Below is a small trained network, with its code and all its weights. Each question gives an input and a class and asks what happens when units are switched off, that is, made to give their printed mean instead of their output.

import numpy as np


def w(rows, s, z=0):
    codes = np.array(rows[::2]) - 128.0
    scale = np.full(codes.shape[1], s)
    scale[-1] = z or s
    return codes * scale


def norm(h):
    return h / np.sqrt((h * h).mean(-1, keepdims=True) + 1e-5)


def f(y):
    return y / 2 * (1 + np.tanh(0.7978845608 * (y + 0.044715 * y**3)))


def log_softmax(a):
    a = a - a.max(-1, keepdims=True)
    return a - np.log(np.exp(a).sum(-1, keepdims=True))


def net(x, mask):
    res = np.array(x, float).reshape(1, 4) / 4 @ E
    u = 0
    for l in range(2):
        y = f(norm(res) @ A[l][:, :-1].T + A[l][:, -1])
        res = res + np.where(mask[u : u + 13], y, B[l][:, -1]) @ B[l][:, :-1]
        u += 13
    return log_softmax(norm(res)[-1] @ U[:, :-1].T + U[:, -1])


A, B = {}, {}
E = w([
[133,153,102,118,22,67,93,150,71,107,97],'x0',
[148,52,114,120,95,66,144,135,199,245,137],'x1',
[137,115,113,118,133,130,143,136,114,120,126],'x2',
[155,3,199,215,117,160,100,141,99,142,109],'x3',
],0.012)
A[0] = w([
[170,35,95,160,148,43,86,185,183,230,141,3],'0.n1',
[220,106,251,235,84,140,156,104,96,14,189,63],'0.n2',
[130,90,141,73,90,160,166,34,111,108,161,123],'0.n3',
[64,240,123,27,147,139,186,140,163,67,140,172],'0.n4',
[48,114,76,38,96,80,158,109,172,238,165,73],'0.n5',
[150,124,90,116,214,178,166,78,150,248,231,101],'0.n6',
[173,163,125,80,130,76,248,58,169,190,142,64],'0.n7',
[101,184,183,182,154,177,216,107,189,173,180,190],'0.n8',
[81,116,179,130,95,119,136,145,138,129,136,71],'0.n9',
[109,149,64,130,147,23,116,157,125,131,107,58],'0.n10',
[126,97,182,149,255,136,151,54,155,109,160,40],'0.n11',
[115,170,115,31,139,10,177,128,175,187,181,76],'0.n12',
[115,145,61,219,217,246,153,124,134,157,160,114],'0.n13',
],0.0067,0.0048)
B[0] = w([
[108,90,139,63,81,169,165,64,130,123,141,213],'0.n1',
[141,173,102,160,166,161,98,167,150,149,105,202],'0.n2',
[112,142,161,164,118,140,164,154,156,159,130,127],'0.n3',
[76,1,156,91,61,171,146,55,147,166,130,254],'0.n4',
[192,158,95,132,185,87,141,141,107,72,74,208],'0.n5',
[47,122,169,106,153,109,121,167,170,80,149,203],'0.n6',
[115,104,131,111,213,87,111,218,152,82,145,177],'0.n7',
[137,105,119,128,171,146,160,143,168,72,153,199],'0.n8',
[157,117,74,89,133,152,134,112,111,103,98,120],'0.n9',
[143,133,180,243,142,101,100,74,119,144,117,149],'0.n10',
[145,189,92,177,126,100,172,82,143,154,53,180],'0.n11',
[175,138,163,195,149,98,58,177,114,145,100,209],'0.n12',
[186,124,87,110,171,102,191,87,155,144,68,189],'0.n13',
],0.0091,0.0082)
A[1] = w([
[141,104,132,95,199,166,132,95,164,130,107,156],'1.n1',
[107,187,137,129,130,124,99,84,131,79,113,75],'1.n2',
[59,159,131,114,85,171,69,158,82,104,158,129],'1.n3',
[103,102,181,52,148,198,170,102,175,171,174,40],'1.n4',
[72,189,103,98,103,143,128,118,136,101,117,49],'1.n5',
[148,118,191,100,72,145,50,146,56,122,113,107],'1.n6',
[145,69,152,129,101,78,130,94,143,172,69,185],'1.n7',
[90,72,160,127,160,132,155,106,190,127,179,115],'1.n8',
[158,144,135,153,178,161,174,137,129,142,121,70],'1.n9',
[60,147,110,61,98,121,164,51,124,70,123,132],'1.n10',
[203,180,81,114,98,60,101,156,90,137,96,1],'1.n11',
[107,96,134,96,8,119,113,97,111,127,167,85],'1.n12',
[162,178,107,122,146,61,120,160,164,141,151,115],'1.n13',
],0.012,0.0048)
B[1] = w([
[134,104,206,134,122,166,81,130,57,102,182,247],'1.n1',
[138,62,81,168,116,99,190,126,129,142,133,146],'1.n2',
[140,155,98,128,107,116,99,207,153,82,70,188],'1.n3',
[130,107,20,158,112,179,96,121,39,193,157,233],'1.n4',
[190,140,133,138,158,110,131,46,146,111,163,150],'1.n5',
[70,142,131,28,102,95,127,201,152,105,142,216],'1.n6',
[161,203,68,160,139,114,212,65,153,136,138,254],'1.n7',
[82,125,81,70,66,155,113,150,56,150,157,245],'1.n8',
[149,207,180,141,87,91,86,74,115,85,130,169],'1.n9',
[186,98,133,149,97,93,215,112,154,249,164,223],'1.n10',
[134,139,81,215,142,204,45,70,60,240,126,190],'1.n11',
[173,137,254,124,159,69,184,117,239,45,56,228],'1.n12',
[27,133,124,120,174,122,27,141,144,125,148,172],'1.n13',
],0.0096,0.0099)
U = w([
[123,61,86,115,99,206,194,43,69,218,207,204],'0',
[185,130,158,112,54,51,236,92,229,136,80,252],'1',
[156,176,202,195,168,197,102,80,88,67,115,60],'2',
[98,174,120,115,74,149,62,247,127,84,69,39],'3',
[45,88,127,67,209,93,77,189,162,108,183,95],'4',
[121,185,71,187,154,74,57,75,144,206,101,63],'5',
],0.015,0.0012)

Each question gives the input, the list of numbers given to net, and the class t.
The units are the neurons (one row each of A and B). Each row of codes is followed by its name. A weight is (code - 128) times the scale printed after its matrix; where a second scale follows, it is the last column's (A, B and U).
mask holds one flag per neuron, layer by layer. A switched-off neuron (its flag False) gives its mean, the last column of its row in B, instead of its output. The means were averaged over made-up inputs and are rounded, as every weight is.
A unit's drop is (log p(t) with every unit on - log p(t) with that unit switched off) / (log p(t) with every unit on - log p(t) with every unit switched off).
The circuit of an input: a set's keep is (log p(t) with only the set's units on - log p(t) with every unit switched off) / (log p(t) with every unit on - log p(t) with every unit switched off). Starting from the 12 units with the biggest drops (on a tie, the unit counted first), units are removed one at a time, each time the one whose removal leaves the highest keep (on an exact tie, the one counted first), for as long as the keep stays at least 0.8.
units of the circuit, in order: the units of the circuit, biggest drop first
top k neurons: the k neurons with the biggest drops, biggest first
top k neurons in layer l: the k neurons of layer l with the biggest drops, biggest first
drop of u: that unit's drop, to one decimal
input [-1,-1,-7,-4], class 0: units of the circuit, in order : (0.n4)
input [2,0,0,8], class 3: top 4 neurons : (0.n2, 0.n4, 0.n13, 1.n10)
input [-8,0,8,7], class 2: top 2 neurons : (0.n4, 1.n9)
input [1,-1,-4,1], class 3: top 2 neurons : (0.n13, 0.n11)
input [-6,-8,-6,0], class 0: top 4 neurons : (0.n4, 0.n12, 0.n5, 1.n12)
input [7,2,1,-1], class 5: top 2 neurons : (0.n4, 1.n11)
input [-5,-3,-8,0], class 0: top 3 neurons : (0.n12, 0.n5, 1.n12)
input [4,8,-6,-1], class 5: top 2 neurons : (0.n4, 0.n5)
input [-3,5,-1,0], class 4: top 3 neurons : (0.n4, 0.n7, 0.n5)
input [-3,0,6,8], class 2: top 2 neurons in layer 0 : (0.n4, 0.n2)
input [-8,0,0,7], class 2: top 3 neurons in layer 1 : (1.n9, 1.n10, 1.n1)
input [-1,0,1,8], class 2: top 2 neurons : (0.n4, 0.n2)
input [3,-3,2,-7], class 1: drop of 0.n4 : 2.4
input [-4,1,-8,-1], class 4: units of the circuit, in order : (0.n6)
input [-2,8,-5,0], class 4: drop of 0.n5 : 0.7
input [1,-4,3,-5], class 1: drop of 0.n8 : 0.2
